Below is a small trained network, with its code and all its weights. Each question gives an input and a target symbol and asks what happens when units are switched off, that is, made to give their printed mean instead of their output.

import numpy as np


def w(rows, s, z=0):
    codes = np.array(rows[::2]) - 128.0
    scale = np.full(codes.shape[1], s)
    scale[-1] = z or s
    return codes * scale


def norm(h):
    return h / np.sqrt((h * h).mean(-1, keepdims=True) + 1e-5)


def f(y):
    return np.maximum(y, 0)


def softmax(a):
    e = np.exp(a - a.max(-1, keepdims=True))
    return e / e.sum(-1, keepdims=True)


def log_softmax(a):
    a = a - a.max(-1, keepdims=True)
    return a - np.log(np.exp(a).sum(-1, keepdims=True))


def net(x, mask):
    ids = ['ΓΔΘΩαεζηλξ'.index(c) for c in x.split()]
    T = len(ids)
    res = E[ids] + P[:T]
    r = norm(res)
    for j in range(3):
        rows = slice(4 * j, 4 * j + 4)
        q, k, v = (r @ M[0][rows].T for M in (Q, K, V))
        z = softmax(np.where(np.tri(T) > 0, q @ k.T / 4**0.5, -1e9)) @ v
        o = O[0][rows]
        res = res + np.where(mask[j], z, o[:, -1]) @ o[:, :-1]
    y = f(norm(res) @ A[0][:, :-1].T + A[0][:, -1])
    res = res + np.where(mask[3:7], y, B[0][:, -1]) @ B[0][:, :-1]
    return log_softmax(norm(res)[-1] @ U[:, :-1].T + U[:, -1])


Q, K, V, O, A, B = {}, {}, {}, {}, {}, {}
E = w([
[137,95,86,252,85],'Γ',
[129,216,43,77,45],'Δ',
[134,161,117,110,102],'Θ',
[132,147,194,165,141],'Ω',
[127,165,29,169,99],'α',
[61,139,124,155,117],'ε',
[211,139,139,151,62],'ζ',
[127,151,149,121,154],'η',
[134,13,155,112,90],'λ',
[137,196,186,117,172],'ξ',
],0.019)
P = w([
[114,129,3,133,162],'0',
[123,115,51,110,180],'1',
[126,117,92,102,179],'2',
[127,122,115,96,192],'3',
[126,119,125,99,191],'4',
[120,134,139,99,191],'5',
],0.0058)
Q[0] = w([
[116,70,221,213,117],'h0',
[84,186,161,43,226],'h0',
[120,22,108,139,63],'h0',
[196,88,206,86,225],'h0',
[97,134,168,87,174],'h1',
[62,17,41,177,138],'h1',
[82,91,144,75,216],'h1',
[56,77,202,174,79],'h1',
[97,46,69,121,185],'h2',
[104,153,111,53,194],'h2',
[152,100,96,155,254],'h2',
[180,119,199,92,83],'h2',
],0.0087)
K[0] = w([
[190,56,175,193,146],'h0',
[38,154,151,119,141],'h0',
[250,93,130,87,97],'h0',
[155,118,211,106,181],'h0',
[126,104,133,158,115],'h1',
[60,121,111,71,138],'h1',
[129,116,126,144,109],'h1',
[130,127,129,156,174],'h1',
[80,47,147,181,122],'h2',
[114,179,133,101,192],'h2',
[131,121,118,113,186],'h2',
[87,168,113,152,104],'h2',
],0.014)
V[0] = w([
[90,137,204,96,51],'h0',
[134,169,113,30,148],'h0',
[89,94,2,145,72],'h0',
[55,120,154,100,140],'h0',
[206,115,123,66,115],'h1',
[184,67,127,190,155],'h1',
[190,88,113,164,80],'h1',
[189,178,181,187,151],'h1',
[58,56,112,182,142],'h2',
[95,198,161,127,106],'h2',
[165,141,140,96,149],'h2',
[104,182,140,109,102],'h2',
],0.0094)
O[0] = w([
[91,198,171,48,160,53],'h0',
[178,69,65,73,70,134],'h0',
[93,70,220,74,168,254],'h0',
[2,109,88,122,62,99],'h0',
[209,84,155,221,97,95],'h1',
[89,153,94,88,101,99],'h1',
[198,120,203,76,57,126],'h1',
[237,149,176,103,88,103],'h1',
[143,239,108,188,88,115],'h2',
[186,133,192,139,152,138],'h2',
[52,5,117,148,117,124],'h2',
[138,147,174,94,181,140],'h2',
],0.005,0.007)
A[0] = w([
[2,168,172,89,130,4],'n0',
[56,100,123,43,39,140],'n1',
[40,161,84,171,64,57],'n2',
[174,123,118,250,145,27],'n3',
],0.0066,0.0015)
B[0] = w([
[123,44,177,76,204,243],'n0',
[142,245,137,120,105,232],'n1',
[190,28,151,153,139,236],'n2',
[48,133,153,109,97,254],'n3',
],0.012,0.0028)
U = w([
[125,134,183,214,110,104],'Γ',
[127,184,118,50,103,206],'Δ',
[96,110,162,101,48,75],'Θ',
[135,214,170,171,141,141],'Ω',
[174,104,48,145,148,155],'α',
[192,196,118,147,233,62],'ε',
[190,74,133,69,149,2],'ζ',
[83,108,204,87,187,151],'η',
[250,94,186,151,120,196],'λ',
[152,136,145,134,145,50],'ξ',
],0.011,0.003)

Each question gives the input, a string of symbols that net reads in full, and the target symbol t.
The units are the heads (4 rows each of Q, K, V and O) and the neurons (one row each of A and B). Each row of codes is followed by its name. A weight is (code - 128) times the scale printed after its matrix; where a second scale follows, it is the last column's (O, A, B and U).
mask holds one flag per unit, heads first, then neurons. A switched-off unit (its flag False) gives its mean, the last column of its rows in O or B, instead of its output. The means were averaged over made-up inputs and are rounded, as every weight is.
A unit's drop is (log p(t) with every unit on - log p(t) with that unit switched off) / (log p(t) with every unit on - log p(t) with every unit switched off).
The circuit of an input: a set's keep is (log p(t) with only the set's units on - log p(t) with every unit switched off) / (log p(t) with every unit on - log p(t) with every unit switched off). Starting from all 7 units, units are removed one at a time, each time the one whose removal leaves the highest keep (on an exact tie, the one counted first), for as long as the keep stays at least 0.8.
circuit, biggest first: the units of the circuit, biggest drop first
k most important neurons: the k neurons with the biggest drops, biggest first
heads that matter: for each layer, one digit per head in row order, 1 if its drop is at least 0.15 and else 0, layers parted by /
drop of u: that unit's drop, to one decimal
input Δ η ξ, target ε: 2 most important neurons => [n0, n1]
input λ Γ η, target Δ: circuit, biggest first => [h1, h0]
input α α α Δ η, target α: heads that matter => 100
input Γ Γ λ, target Δ: circuit, biggest first => [n1, h2, h0, h1]
input ζ α α ξ, target λ: most important neuron => [n1]
input Γ Γ η ξ ζ Ω, target Ω: heads that matter => 110
input Γ η Γ ξ, target Δ: 2 most important neurons => [n2, n0]
input ε η α ζ ζ ξ, target λ: heads that matter => 010
input Ω ξ α λ, target Δ: heads that matter => 101
input α Γ Ω, target Ω: heads that matter => 100
input λ α Ω λ, target Θ: heads that matter => 001
input Ω Ω α ζ α η, target λ: heads that matter => 011
input η α η Ω η ξ, target ε: 2 most important neurons => [n3, n1]
input λ ζ λ η, target λ: most important neuron => [n3]
input λ λ λ, target Θ: drop of h0 => 0.1
input Δ Δ λ η, target α: drop of h0 => 0.8
input ζ α Δ Δ Θ, target λ: drop of h2 => 0.0
